Below are the code and all the weights of a small trained network. Each question names an input and a class and asks about switching units off, where a switched-off unit gives its printed mean instead of its output.

import numpy as np


def w(rows, s, z=0):
    codes = np.array(rows[::2]) - 128.0
    scale = np.full(codes.shape[1], s)
    scale[-1] = z or s
    return codes * scale


def norm(h):
    return h / np.sqrt((h * h).mean(-1, keepdims=True) + 1e-5)


def f(y):
    return y / 2 * (1 + np.tanh(0.7978845608 * (y + 0.044715 * y**3)))


def log_softmax(a):
    a = a - a.max(-1, keepdims=True)
    return a - np.log(np.exp(a).sum(-1, keepdims=True))


def net(x, mask):
    res = np.array(x, float).reshape(1, 8) / 4 @ E
    u = 0
    for l in range(4):
        y = f(norm(res) @ A[l][:, :-1].T + A[l][:, -1])
        res = res + np.where(mask[u : u + 4], y, B[l][:, -1]) @ B[l][:, :-1]
        u += 4
    return log_softmax(norm(res)[-1] @ U[:, :-1].T + U[:, -1])


A, B = {}, {}
E = w([
[163,4,162,34],'x0',
[91,164,127,45],'x1',
[237,99,180,120],'x2',
[230,142,26,215],'x3',
[129,56,149,175],'x4',
[141,174,149,129],'x5',
[32,86,5,165],'x6',
[29,57,195,207],'x7',
],0.0039)
A[0] = w([
[95,233,220,36,5],'L0N1',
[176,39,199,172,97],'L0N2',
[166,193,255,153,28],'L0N3',
[247,56,139,88,111],'L0N4',
],0.0051,0.0024)
B[0] = w([
[32,85,190,48,208],'L0N1',
[187,71,27,101,207],'L0N2',
[69,55,113,2,183],'L0N3',
[252,127,190,170,253],'L0N4',
],0.0046,0.0015)
A[1] = w([
[14,146,167,195,103],'L1N1',
[135,119,2,128,6],'L1N2',
[82,173,166,32,29],'L1N3',
[159,173,187,113,59],'L1N4',
],0.0082,0.0017)
B[1] = w([
[130,178,47,191,252],'L1N1',
[30,186,174,34,191],'L1N2',
[3,117,133,47,225],'L1N3',
[34,114,44,136,156],'L1N4',
],0.0065,0.0029)
A[2] = w([
[147,255,73,125,180],'L2N1',
[116,60,139,165,164],'L2N2',
[62,126,48,136,6],'L2N3',
[78,109,137,206,49],'L2N4',
],0.0073,0.0015)
B[2] = w([
[158,163,173,163,255],'L2N1',
[132,161,97,125,163],'L2N2',
[116,92,251,163,198],'L2N3',
[140,78,97,191,157],'L2N4',
],0.012,0.0029)
A[3] = w([
[78,144,23,3,7],'L3N1',
[198,42,238,115,47],'L3N2',
[103,226,133,98,248],'L3N3',
[58,86,7,190,40],'L3N4',
],0.0055,0.0013)
B[3] = w([
[134,134,245,116,173],'L3N1',
[183,116,129,177,188],'L3N2',
[127,166,171,112,252],'L3N3',
[67,124,77,106,168],'L3N4',
],0.011,0.0017)
U = w([
[168,217,116,144,98],'0',
[106,135,174,49,224],'1',
[95,81,72,164,5],'2',
[249,77,119,119,189],'3',
],0.016,0.0016)

Each question gives the input, the list of numbers given to net, and the class t.
The units are the neurons (one row each of A and B). Each row of codes is followed by its name. A weight is (code - 128) times the scale printed after its matrix; where a second scale follows, it is the last column's (A, B and U).
mask holds one flag per neuron, layer by layer. A switched-off neuron (its flag False) gives its mean, the last column of its row in B, instead of its output. The means were averaged over made-up inputs and are rounded, as every weight is.
A unit's drop is (log p(t) with every unit on - log p(t) with that unit switched off) / (log p(t) with every unit on - log p(t) with every unit switched off).
The circuit of an input: a set's keep is (log p(t) with only the set's units on - log p(t) with every unit switched off) / (log p(t) with every unit on - log p(t) with every unit switched off). Starting from the 12 units with the biggest drops (on a tie, the unit counted first), units are removed one at a time, each time the one whose removal leaves the highest keep (on an exact tie, the one counted first), for as long as the keep stays at least 0.8.
circuit, biggest first: the units of the circuit, biggest drop first
most important unit: the unit with the biggest drop
top k neurons: the k neurons with the biggest drops, biggest first
k most important neurons of layer l: the k neurons of layer l with the biggest drops, biggest first
drop when u is switched off: that unit's drop, to one decimal
input [-6,4,7,-5,-5,6,4,7], class 2: most important unit : L1N1
input [7,7,-4,2,4,-3,-5,-3], class 3: top 4 neurons : L0N4; L1N2; L3N2; L0N3
input [-6,-4,-7,-4,8,2,-8,-5], class 1: circuit, biggest first : L0N3; L1N3
input [-2,4,1,-5,7,6,5,0], class 2: circuit, biggest first : L2N4; L1N2
input [-6,-6,1,0,6,8,-3,2], class 2: top 2 neurons : L2N4; L0N3
input [0,0,1,-2,4,-2,-7,0], class 3: 2 most important neurons of layer 0 : L0N4; L0N2
input [-2,3,2,-8,5,1,2,7], class 2: 2 most important neurons of layer 1 : L1N1; L1N2
input [8,-4,-2,4,0,-3,6,-5], class 1: top 2 neurons : L1N2; L3N1
input [0,4,-6,3,-8,1,7,-7], class 1: top 2 neurons : L1N2; L1N1
input [7,-5,4,-4,-6,3,-1,1], class 3: drop when L0N4 is switched off : 0.2
input [-2,-3,-6,-3,7,6,-5,4], class 2: drop when L2N4 is switched off : 0.2
input [1,1,5,-1,1,5,-4,7], class 3: drop when L3N2 is switched off : 0.2
input [0,-2,4,-8,4,3,0,5], class 2: drop when L2N3 is switched off : 0.1
input [8,1,-1,0,-4,-6,-6,0], class 3: circuit, biggest first : L3N2
